Here is a tiny trained network, its code and every weight. The questions are about switching its units off for an input and a class, where a switched-off unit gives its printed mean instead of its output.

import numpy as np


def w(rows, s, z=0):
    codes = np.array(rows[::2]) - 128.0
    scale = np.full(codes.shape[1], s)
    scale[-1] = z or s
    return codes * scale


def f(y):
    return y / 2 * (1 + np.tanh(0.7978845608 * (y + 0.044715 * y**3)))


def log_softmax(a):
    a = a - a.max(-1, keepdims=True)
    return a - np.log(np.exp(a).sum(-1, keepdims=True))


def net(x, mask):
    res = np.array(x, float).reshape(1, 4) / 4 @ E
    y = f(res @ A[0][:, :-1].T + A[0][:, -1])
    res = res + np.where(mask, y, B[0][:, -1]) @ B[0][:, :-1]
    return log_softmax(res[-1] @ U[:, :-1].T + U[:, -1])


A, B = {}, {}
E = w([
[208,195,95,90,209],'x0',
[160,46,74,71,99],'x1',
[203,74,251,158,143],'x2',
[150,161,180,107,26],'x3',
],0.011)
A[0] = w([
[161,114,175,136,145,82],'neuron 0',
[98,54,133,183,199,178],'neuron 1',
[156,135,164,92,90,254],'neuron 2',
[138,61,171,117,115,162],'neuron 3',
[75,210,61,151,125,120],'neuron 4',
[104,144,77,103,138,152],'neuron 5',
[116,157,88,90,110,144],'neuron 6',
[138,201,137,179,129,112],'neuron 7',
[130,161,145,95,69,78],'neuron 8',
[5,91,157,213,84,124],'neuron 9',
[183,189,103,122,132,24],'neuron 10',
[95,161,86,143,122,69],'neuron 11',
[161,168,123,123,150,72],'neuron 12',
[143,150,136,130,61,176],'neuron 13',
[97,179,149,156,139,38],'neuron 14',
[132,91,93,158,162,123],'neuron 15',
[162,71,77,127,105,49],'neuron 16',
[181,94,89,61,103,69],'neuron 17',
[119,177,131,206,121,76],'neuron 18',
[141,160,150,93,82,62],'neuron 19',
[129,81,188,168,160,52],'neuron 20',
[165,182,122,83,158,145],'neuron 21',
[72,163,91,101,111,91],'neuron 22',
[139,162,139,80,159,154],'neuron 23',
[181,200,154,38,62,112],'neuron 24',
[117,148,78,132,114,157],'neuron 25',
[118,190,83,104,76,131],'neuron 26',
[147,71,85,120,84,102],'neuron 27',
[211,126,164,123,158,90],'neuron 28',
[114,143,76,78,105,63],'neuron 29',
[170,82,109,58,87,108],'neuron 30',
[102,155,119,82,132,62],'neuron 31',
[114,112,110,113,184,128],'neuron 32',
[104,105,107,149,180,121],'neuron 33',
[151,207,135,162,141,94],'neuron 34',
[194,157,131,76,173,198],'neuron 35',
[202,110,85,67,120,66],'neuron 36',
],0.015,0.0046)
B[0] = w([
[243,123,171,168,110,170],'neuron 0',
[99,198,203,73,114,205],'neuron 1',
[106,164,169,115,101,192],'neuron 2',
[123,102,163,114,72,199],'neuron 3',
[154,119,222,148,98,219],'neuron 4',
[148,122,182,85,90,184],'neuron 5',
[166,150,183,168,79,177],'neuron 6',
[127,108,120,224,197,172],'neuron 7',
[130,165,160,63,200,164],'neuron 8',
[31,61,88,105,71,252],'neuron 9',
[70,2,41,102,57,161],'neuron 10',
[223,98,216,144,105,167],'neuron 11',
[88,100,109,124,112,152],'neuron 12',
[81,196,117,62,177,179],'neuron 13',
[171,68,127,191,245,156],'neuron 14',
[91,206,182,104,198,162],'neuron 15',
[116,114,137,189,214,164],'neuron 16',
[148,103,117,236,233,179],'neuron 17',
[140,78,118,232,243,165],'neuron 18',
[121,150,185,67,235,155],'neuron 19',
[188,89,181,99,99,189],'neuron 20',
[31,120,106,96,46,181],'neuron 21',
[189,107,223,129,86,185],'neuron 22',
[50,96,74,104,74,161],'neuron 23',
[97,195,156,65,220,197],'neuron 24',
[163,88,197,100,64,173],'neuron 25',
[148,112,194,130,86,191],'neuron 26',
[103,90,121,192,172,177],'neuron 27',
[187,73,195,100,25,186],'neuron 28',
[163,93,193,125,115,176],'neuron 29',
[106,153,113,186,176,187],'neuron 30',
[164,85,154,99,108,146],'neuron 31',
[96,140,174,88,159,165],'neuron 32',
[100,251,196,41,221,168],'neuron 33',
[86,62,79,176,217,171],'neuron 34',
[56,111,132,97,6,198],'neuron 35',
[84,61,107,206,199,178],'neuron 36',
],0.0069,0.015)
U = w([
[15,66,98,90,61,131],'0',
[245,111,176,110,80,102],'1',
[102,89,111,231,214,187],'2',
[88,224,157,13,180,126],'3',
[72,174,120,98,75,255],'4',
[159,162,71,108,165,69],'5',
[140,152,35,136,164,66],'6',
],0.012,0.007)

Each question gives the input, the list of numbers given to net, and the class t.
The units are the neurons (one row each of A and B). Each row of codes is followed by its name. A weight is (code - 128) times the scale printed after its matrix; where a second scale follows, it is the last column's (A, B and U).
mask holds one flag per neuron, in row order. A switched-off neuron (its flag False) gives its mean, the last column of its row in B, instead of its output. The means were averaged over made-up inputs and are rounded, as every weight is.
A unit's drop is (log p(t) with every unit on - log p(t) with that unit switched off) / (log p(t) with every unit on - log p(t) with every unit switched off).
The circuit of an input: a set's keep is (log p(t) with only the set's units on - log p(t) with every unit switched off) / (log p(t) with every unit on - log p(t) with every unit switched off). Starting from the 12 units with the biggest drops (on a tie, the unit counted first), units are removed one at a time, each time the one whose removal leaves the highest keep (on an exact tie, the one counted first), for as long as the keep stays at least 0.8.
circuit, biggest first: the units of the circuit, biggest drop first
most important unit: the unit with the biggest drop
top k neurons: the k neurons with the biggest drops, biggest first
drop when u is switched off: that unit's drop, to one decimal
input [-5,-8,-7,-6], class 2: circuit, biggest first -> (neuron 18)
input [7,0,7,1], class 0: circuit, biggest first -> (neuron 35; neuron 21)
input [-4,-4,7,-7], class 1: top 3 neurons -> (neuron 20; neuron 0; neuron 24)
input [1,2,6,-8], class 3: top 3 neurons -> (neuron 1; neuron 33; neuron 15)
input [6,7,-3,-3], class 2: top 2 neurons -> (neuron 17; neuron 36)
input [8,8,3,2], class 0: top 2 neurons -> (neuron 35; neuron 21)
input [6,-4,4,7], class 3: top 3 neurons -> (neuron 24; neuron 9; neuron 19)
input [-3,-2,3,3], class 4: top 2 neurons -> (neuron 10; neuron 35)
input [-4,8,-3,-8], class 2: top 2 neurons -> (neuron 27; neuron 16)
input [6,5,3,6], class 0: top 3 neurons -> (neuron 35; neuron 10; neuron 36)
input [-1,5,4,-8], class 3: drop when neuron 1 is switched off -> 0.1
input [1,3,-5,8], class 3: drop when neuron 24 is switched off -> 0.4
input [2,-4,-6,6], class 1: drop when neuron 26 is switched off -> 0.2
input [2,4,3,5], class 3: most important unit -> neuron 24
